Moves between points:
NF: ni>ZT, te>MP
MP: ni>FB, te>TG
RG: ni>LQ, te>ZR
ZZ: ni>FZ, te>GL
LH: ni>GN, te>MQ
RL: ni>DP, te>BS
NG: ni>JT, te>QB
GQ: ni>TG, te>SC
LS: ni>SL, te>MZ
LQ: ni>DM, te>QP
BS: ni>SJ, te>PB
HZ: ni>MP, te>RM
HH: ni>QS, te>LQ
MH: ni>GG, te>CZ
JJ: ni>TD, te>NF
ZJ: ni>TB, te>NG
MT: ni>MT, te>GB
MQ: ni>QR, te>PR
TP: ni>ZT, te>PG
QB: ni>JT, te>GG
MD: ni>FZ, te>MH
PQ: ni>QD, te>HD
GN: ni>GN, te>QR
RD: ni>HD, te>HT
ZG: ni>BS, te>SL
ZR: ni>QP, te>QD
GB: ni>GQ, te>RQ
PG: ni>CL, te>DQ
QP: ni>JF, te>QH
PR: ni>SD, te>PP
SL: ni>PB, te>HB
ZP: ni>MQ, te>FR
LJ: ni>MF, te>HD
SC: ni>BL, te>BD
PP: ni>ZJ, te>SF
RT: ni>HB, te>RD
TG: ni>FR, te>BL
RM: ni>GG, te>SQ
TQ: ni>LS, te>PQ
QD: ni>LJ, te>TP
QR: ni>JJ, te>SD
JF: ni>ZM, te>QS
SD: ni>NF, te>HZ
NQ: ni>TQ, te>SJ
ZF: ni>PP, te>FR
SF: ni>NG, te>MD
BD: ni>TD, te>ZJ
CZ: ni>ZN, te>QB
JG: ni>MD, te>DP
DZ: ni>LH, te>ZP
HT: ni>LL, te>CL
SJ: ni>CZ, te>ZZ
SQ: ni>HZ, te>SC
RQ: ni>SC, te>MT
GG: ni>HM, te>ZN
LL: ni>HC, te>LH
FF: ni>HT, te>SQ
TJ: ni>GZ, te>HM
TD: ni>SQ, te>TB
TB: ni>BZ, te>JT
MG: ni>LJ, te>FF
ZN: ni>RL, te>TB
GZ: ni>TB, te>JG
TH: ni>MZ, te>DQ
HD: ni>TP, te>GL
HM: ni>HP, te>RL
QG: ni>BD, te>MH
FR: ni>MT, te>RM
CL: ni>RD, te>MG
DP: ni>MH, te>SJ
MZ: ni>HB, te>HH
JT: ni>TQ, te>TJ
HC: ni>MG, te>GN
BZ: ni>DP, te>ZF
QS: ni>GL, te>LH
PB: ni>ZZ, te>NQ
HP: ni>QH, te>DM
MF: ni>PG, te>LL
FB: ni>PG, te>FR
HB: ni>DQ, te>HP
GL: ni>ZR, te>TL
DM: ni>TL, te>JF
FP: ni>QS, te>ZT
TL: ni>MG, te>MF
ZT: ni>RT, te>CL
DQ: ni>HH, te>RG
BL: ni>RM, te>TD
QH: ni>QP, te>TL
FZ: ni>ZG, te>LS
ZM: ni>RG, te>GL

The rows follow the links: the fewer symbols apart two points are, the more alike their rows tend to be.

Each row is also shifted at random along 9 hidden directions that mean nothing.

Row, then point:
[-8, -10, -12, -12, 12, 44, -19, -5, -28, -6, 2, 37, 30, -12, -1, -33, -6, 32, 14, 8, -26, -12, -25, 12, -33, 6, 17, 12, -12, -38, -31, -25, -40, 1, 33, -1, -17, -14, -18, 4, 2, 8, 8, -5, 10, -16, 36]
point: BD
[-11, 19, -5, 58, -29, 21, 61, 10, -24, -14, 12, 18, -9, 64, 53, -55, -32, -23, 12, -4, 58, 44, 21, -11, 42, -23, 34, -55, -15, -52, -67, -35, 35, -16, -23, -35, 21, 1, 15, 62, -31, -6, -43, 2, 29, -35, -2]
point: FR
[46, 15, -13, 38, -70, -9, -26, -19, 16, 18, 10, 59, 86, 54, -61, 16, -45, -36, 63, 15, 19, 70, 42, 6, -12, 3, -1, -35, -20, 12, 32, 23, 12, -3, 20, 16, 60, -29, 38, 16, -13, 7, -20, 2, 21, -69, 25]
point: ZN
[-87, -2, -27, -1, -5, 11, 21, 0, -5, -12, 24, -27, -55, 18, 36, 16, 9, -15, 15, 11, -10, 7, 17, -9, -24, -1, -1, -6, 54, 18, -15, 44, 27, -15, -15, 33, -18, 5, -21, 29, 39, -16, -17, -31, -36, 21, -29]
point: BS
[-62, 31, -10, -10, -40, -25, -111, 4, 14, 10, 13, 53, 64, 18, -63, -19, 22, -82, 9, 5, 0, 12, -7, 15, -20, 14, -49, -39, -31, -10, 22, 28, -30, -2, 29, -16, 51, 37, 45, 15, -15, 22, -7, 13, -1, -12, 43]
point: TH
[-94, 20, -29, -6, 17, 49, 33, 60, -12, 7, -12, 28, 14, 3, 22, -68, -12, -64, 20, -42, 1, -53, -36, -33, -16, -6, 5, 8, -22, -35, -28, -25, -29, 8, -24, 12, 12, 12, -6, 38, -18, 32, 27, -13, -5, -14, -2]
point: ZJ
[-43, 9, -5, 20, -3, 18, -12, 24, 1, 25, -1, 19, -14, -53, 11, -26, -9, -10, 5, 28, 35, 3, -13, -31, 18, 6, 20, 34, 11, 1, 1, -13, -10, 3, 21, 19, -6, -32, -5, -22, -2, -7, -1, -3, 2, 28, -4]
point: ZF
[44, -8, 16, -56, 16, 0, -14, -21, 6, 8, -44, 49, 33, 2, -26, 1, -12, 39, -28, -26, -7, -6, -41, -5, -22, -25, -12, -17, -22, -28, 25, -17, -73, -20, 35, -14, 0, -10, 21, -11, -50, 32, 19, 46, -7, -35, 42]
point: TD
[37, -29, 14, 19, 21, -11, 56, 16, 3, -14, -4, 11, -7, 45, 19, -9, -30, 12, -20, -20, 29, -13, 20, -15, 16, -33, -17, -22, -34, -14, -19, -30, 11, -16, -17, -11, 4, 12, -6, 10, 17, 38, 0, 6, 21, 0, -42]
point: ZR
[-17, -11, 22, -20, 18, -18, -19, -35, 51, -10, 0, -4, -7, -7, 34, 13, -20, 41, -26, 17, 6, -19, -3, 16, 12, 8, -23, 11, 15, 23, 28, -29, 19, -21, 23, -7, -47, -1, -14, -16, 58, -12, 12, 1, -26, 31, -20]
point: QD
[-27, -2, -26, -6, 30, 31, 44, -26, -34, -9, 30, -8, -51, 28, 90, -8, -29, 62, -6, 5, -2, 31, -2, -22, -15, -24, -10, -6, 31, -33, -50, 15, 15, -41, 7, 32, -35, 0, -40, 13, 17, 4, -10, 14, -54, 24, -35]
point: NQ
[65, -25, 10, 14, 21, -29, -16, -1, 0, -5, 7, 32, 38, 39, -7, 5, -25, 37, -24, -5, 22, -8, 17, 34, 9, -31, -25, -11, -33, -23, -12, -6, -34, -15, 27, -23, 31, -2, -13, -19, -15, 48, 5, 48, 28, -23, -6]
point: JF
[-4, -72, -20, -32, 77, -5, -51, 37, -31, -17, -7, 32, -9, -106, -62, 10, 23, -15, -16, 81, 3, 13, 31, -33, -18, 33, 26, 16, -6, 54, -20, 16, -22, 21, 30, 41, -17, -39, -20, -53, 67, 23, 17, -36, 36, 71, -2]
point: QP
[-35, -3, -3, -27, 24, 28, 33, -5, -5, -21, -18, -29, 18, 2, -19, 7, -1, -28, -4, -12, -50, -8, -28, -2, -3, 0, 23, 8, 0, -16, -23, -16, -12, 11, -26, -5, 5, 8, -4, 9, -30, -22, 15, -20, -7, -16, 7]
point: FF
[-14, -8, -35, 28, -2, 14, -64, 5, -44, 17, 24, -3, 31, -31, -49, -24, 25, 3, -8, 27, -19, -19, -9, 19, -8, -4, -14, 35, -8, -47, -15, 13, -28, 17, 18, 18, 27, 11, 6, -30, -32, -1, -7, 12, 12, 31, 11]
point: HH
[44, -3, -11, 21, -6, 20, 9, -5, -33, -4, 34, 25, 2, 48, 14, 4, -39, 4, 13, 7, -6, 41, 12, -13, -21, -9, -16, -25, 23, -52, -41, 15, -25, -35, -5, 10, 29, 12, -9, 8, -23, 23, -15, 3, -42, -21, 10]
point: PB
[27, 23, -36, -8, 10, 5, -12, 32, -28, -16, 0, -1, 21, -1, 16, -42, 5, -25, 39, -11, 1, -29, 32, 49, 0, 35, 53, 18, -12, 34, -19, 24, 53, 32, -23, 29, -22, -27, -19, 31, 54, -19, 18, 15, 25, -6, 0]
point: GG
[-15, 6, 5, 17, 8, 3, -40, -6, -29, -6, 15, -9, 57, -46, -12, 5, -7, 26, 2, -5, -36, 2, -38, 49, -14, 15, 4, 44, 6, -4, -31, -12, 3, 5, 7, -8, 1, 3, -6, -43, -32, -33, 32, 14, -9, 4, 45]
point: LL
[-5, 10, 34, -40, -24, -15, 24, -85, 54, -21, -3, 2, -19, 86, 46, 21, 0, 97, -4, -31, 10, 16, -10, 38, -4, -48, -12, -54, -33, 0, 25, -23, 3, -30, 49, -59, -34, 10, 3, 62, 17, 5, -20, 30, 12, -66, 9]
point: SQ
[-10, 20, 12, -5, 23, -9, -41, 58, 9, 1, -32, 6, 26, 17, -14, -49, -16, -77, -21, -49, 28, -60, -24, 20, 7, -4, 25, 8, 18, -44, 8, -8, -64, 7, -46, -16, 39, 23, 43, 23, -59, -18, 32, 37, -4, -12, 38]
point: NF
[-39, -15, -28, 32, 13, 0, 12, 15, -4, -25, 22, -20, 0, 47, 11, 0, 4, 12, 2, 0, 2, -51, 26, 47, 8, -14, 5, 10, -26, -16, -32, 11, 6, 17, -12, -21, 11, 5, -38, 27, 30, 3, -13, -2, 32, -23, -39]
point: DM
[-3, 7, 30, 50, -45, -3, -2, 32, 31, 4, 25, -11, 9, 10, -34, 44, 3, -69, 28, 43, 33, 42, 37, -27, 12, 10, 31, -9, 17, 11, -2, 16, -38, 19, -5, -23, 66, 6, 11, 3, -29, -7, -20, -53, 19, -43, 26]
point: ZP
[25, -3, 10, -15, -26, 26, 7, -29, 19, -26, 18, -1, -8, 59, 10, 28, 17, 10, 11, 23, -11, -15, 12, 28, 6, 15, 20, -33, -2, -30, -23, -17, -44, 12, 9, -59, 1, 0, -33, 40, 26, 12, -26, -20, 19, -67, 22]
point: SC
[-32, -26, 5, -52, 40, -14, -55, 2, -11, -20, -42, 64, -2, -66, -21, -42, 21, -4, -7, 16, 22, 32, 1, 3, -12, 24, 35, -42, -4, 51, -11, -13, 17, -18, 39, 14, -43, -35, 42, 25, 55, -12, 12, 14, 28, 40, 48]
point: RM
[64, -42, 24, 17, 18, -26, -4, -9, 25, -11, 6, 54, 29, 24, -19, 30, -43, 10, -11, 39, 30, 55, 31, -22, -7, -7, -28, -40, -26, 17, -11, -16, -13, -40, 35, -14, 24, -4, 2, -14, 31, 48, 2, -14, 9, -9, -1]
point: GL
[2, 11, 18, -18, -9, -5, 42, -33, 38, -13, -7, -51, -2, 26, -19, 25, -7, -23, 2, -5, -21, 7, 1, -12, 25, 13, 2, -11, -8, 6, 27, -16, 36, 13, -26, -16, 2, 20, 16, 19, 4, -29, 6, -33, -15, -12, -25]
point: RD
[-55, -7, 19, 35, 0, 41, -2, 23, -17, 2, 22, -18, -39, -52, 32, -27, 2, 30, 17, 45, 41, 42, 5, -30, -16, -6, 41, 34, 9, 16, -23, 0, 17, -1, 42, 18, -26, -1, -1, 8, 18, -25, 4, -36, 11, 35, 11]
point: PR
[-35, 4, -35, -26, 41, 28, 30, -30, -32, -9, -3, -41, -25, -12, -5, -28, -16, -9, -11, 33, -8, 42, -8, -37, 18, 3, 25, 4, -5, -49, -40, -5, 16, 5, -5, 18, -4, 6, 0, 19, -23, -29, -3, -26, -29, 33, -33]
point: RT
[-12, 19, -19, -35, 12, 6, 25, -2, -9, -4, 12, -37, -52, 34, 17, -9, 37, -18, -7, -8, -8, -7, 13, -23, 1, -8, -17, -19, -30, -24, -4, 24, -1, 12, -5, -11, -7, 45, -9, 40, -6, 28, -16, -4, -9, 1, -29]
point: MZ
[-47, 9, -1, -6, 13, -2, -51, -13, 8, -24, 0, -6, 19, -31, -9, -41, 6, -41, 5, 34, 10, 10, 14, 31, 21, 49, 21, 3, -6, 29, -13, -18, 59, 13, 3, 1, -29, 3, 25, 21, 57, -45, 13, -16, -2, 45, 3]
point: PG

From each start, follow one symbol. Which point do you reach?
Answers are names.
start [52, 16, -28, -38, 30, -17, -23, 14, -27, -9, 4, 41, 18, 1, 25, -22, -19, -20, 18, -5, 21, 32, 29, 15, -12, 23, 12, -14, -8, 25, -34, 34, 28, -13, -3, 23, -8, -28, -15, 11, 21, 8, 18, 46, -8, -1, 3]
te: BS
start [-11, 0, 21, -8, 31, 3, -9, 27, -12, 10, -13, 1, -3, -17, 14, -25, -15, 10, -31, -4, 33, 6, -23, -17, -15, -30, 26, 13, 15, -42, -12, -6, -53, -13, 6, 4, 12, 5, 17, -6, -60, -8, 23, 24, -14, 1, 23]
te: HZ
start [76, -13, -6, 4, -8, 39, 19, -30, 0, 10, 29, 4, 5, 35, -6, 43, -35, 21, 15, 56, -19, 45, 12, -48, -15, 9, -19, 9, 30, -61, -9, 8, -57, -20, 26, 17, 17, 5, -34, -20, -18, 26, -10, -35, -52, -12, -14]
ni: LS
start [-35, 16, 25, 6, 13, -7, -11, 48, -7, -9, 2, -1, 25, -22, 5, -3, 7, -36, 10, -39, -3, -4, -20, 9, -23, 8, 10, 2, -4, 31, -28, 4, 6, 4, -19, -19, 15, 25, 5, 5, -30, 3, 33, -4, 9, -12, 39]
te: QR
start [16, 27, 3, -18, -7, 13, 5, 48, 29, 12, -9, -10, 7, 14, 44, -22, 8, -28, 12, -52, 1, -93, -18, 4, -3, 8, -13, 40, -9, -2, 37, -1, -23, 24, -24, -7, -15, 18, -27, -4, 3, 33, 34, 13, -15, -19, -8]
ni: NG
start [-23, -6, 9, 18, -14, 12, 0, -1, 8, 4, -22, -33, -34, -5, -3, -8, 15, -1, -23, 2, 16, -17, -3, 13, 20, -14, 34, 8, 30, -27, 21, -9, -8, 11, -13, 1, -4, -2, 34, 14, -4, -48, -14, 8, 6, 12, 3]
te: TG
start [-7, 24, 16, -38, 22, -12, -17, 5, 39, -16, -13, -53, -5, 13, 9, -6, 2, -51, -16, -7, 4, -51, -2, 26, 34, 31, 25, 25, 12, -14, 12, 1, -10, 24, -38, -12, 0, 23, 4, 18, 7, -42, 24, -1, -17, 6, -14]
te: CL
start [53, 23, -25, 55, -71, 4, -2, 0, 4, 15, 16, -2, 61, 63, -10, 4, -28, -14, 56, -25, 2, -19, 26, 45, -8, 1, 3, 14, 6, -10, 19, 27, 22, 9, -29, 18, 36, -11, 5, 9, -4, -21, -12, 12, 8, -64, 1]
te: QB
start [26, 19, 33, 40, -17, -26, -2, 23, 6, 18, 11, -22, -3, -14, 23, 12, 16, 7, -6, -30, 19, -2, -8, 11, 12, -13, 7, 10, 4, 25, 2, 6, 10, 2, -16, -20, 18, 10, 14, -22, -41, -7, 8, 20, 13, -9, 14]
te: ZP
start [-96, -9, 17, -21, 9, -12, -90, 0, 16, 5, -34, 23, 11, -50, -22, -7, 16, 15, -30, 8, 2, -32, -37, 37, -11, 2, 14, 26, 39, -3, 42, 0, -49, -11, 27, 15, -13, -20, 43, -21, -8, -45, 13, 34, -7, 28, 51]
ni: MP
start [-35, -19, 5, -31, 50, 10, -17, -10, -32, -17, 11, -10, -1, -88, -13, 26, 11, 17, 3, 42, -28, 54, -15, -16, -30, 19, 24, 23, 13, 41, -50, 4, 3, 4, 34, 8, -25, -14, -27, -38, 4, -15, 28, -40, -8, 32, 21]
te: GN
start [-36, 13, 23, 24, -15, -5, 25, -24, 41, -1, -7, -10, 14, 43, 11, -18, -38, -3, -7, -15, 14, 15, 3, -2, 26, -12, -19, -13, -10, -11, 16, -39, 51, -24, -11, -7, 1, 15, 34, 23, 15, -29, -3, -8, -13, 5, -22]
ni: ZT
start [-30, -11, 21, -20, 19, -17, -25, -1, 23, 4, -25, 38, 21, -23, 8, -12, -30, -13, -23, -8, -4, -9, -26, -16, 0, 12, -40, 0, 17, 12, 18, -32, -7, -33, -3, 15, -19, -2, 17, -37, 18, 5, 28, 6, -32, 47, 1]
te: HD
start [41, 5, 13, -46, 36, -13, 45, -52, -2, -3, -20, -25, 0, -8, 9, 17, -20, 39, -20, -18, -25, 40, -34, -6, 7, -12, -7, -7, -17, -5, -6, -24, 27, -12, -1, -20, -20, 0, 2, -7, -29, -10, 20, 16, -17, -2, -12]
te: CL
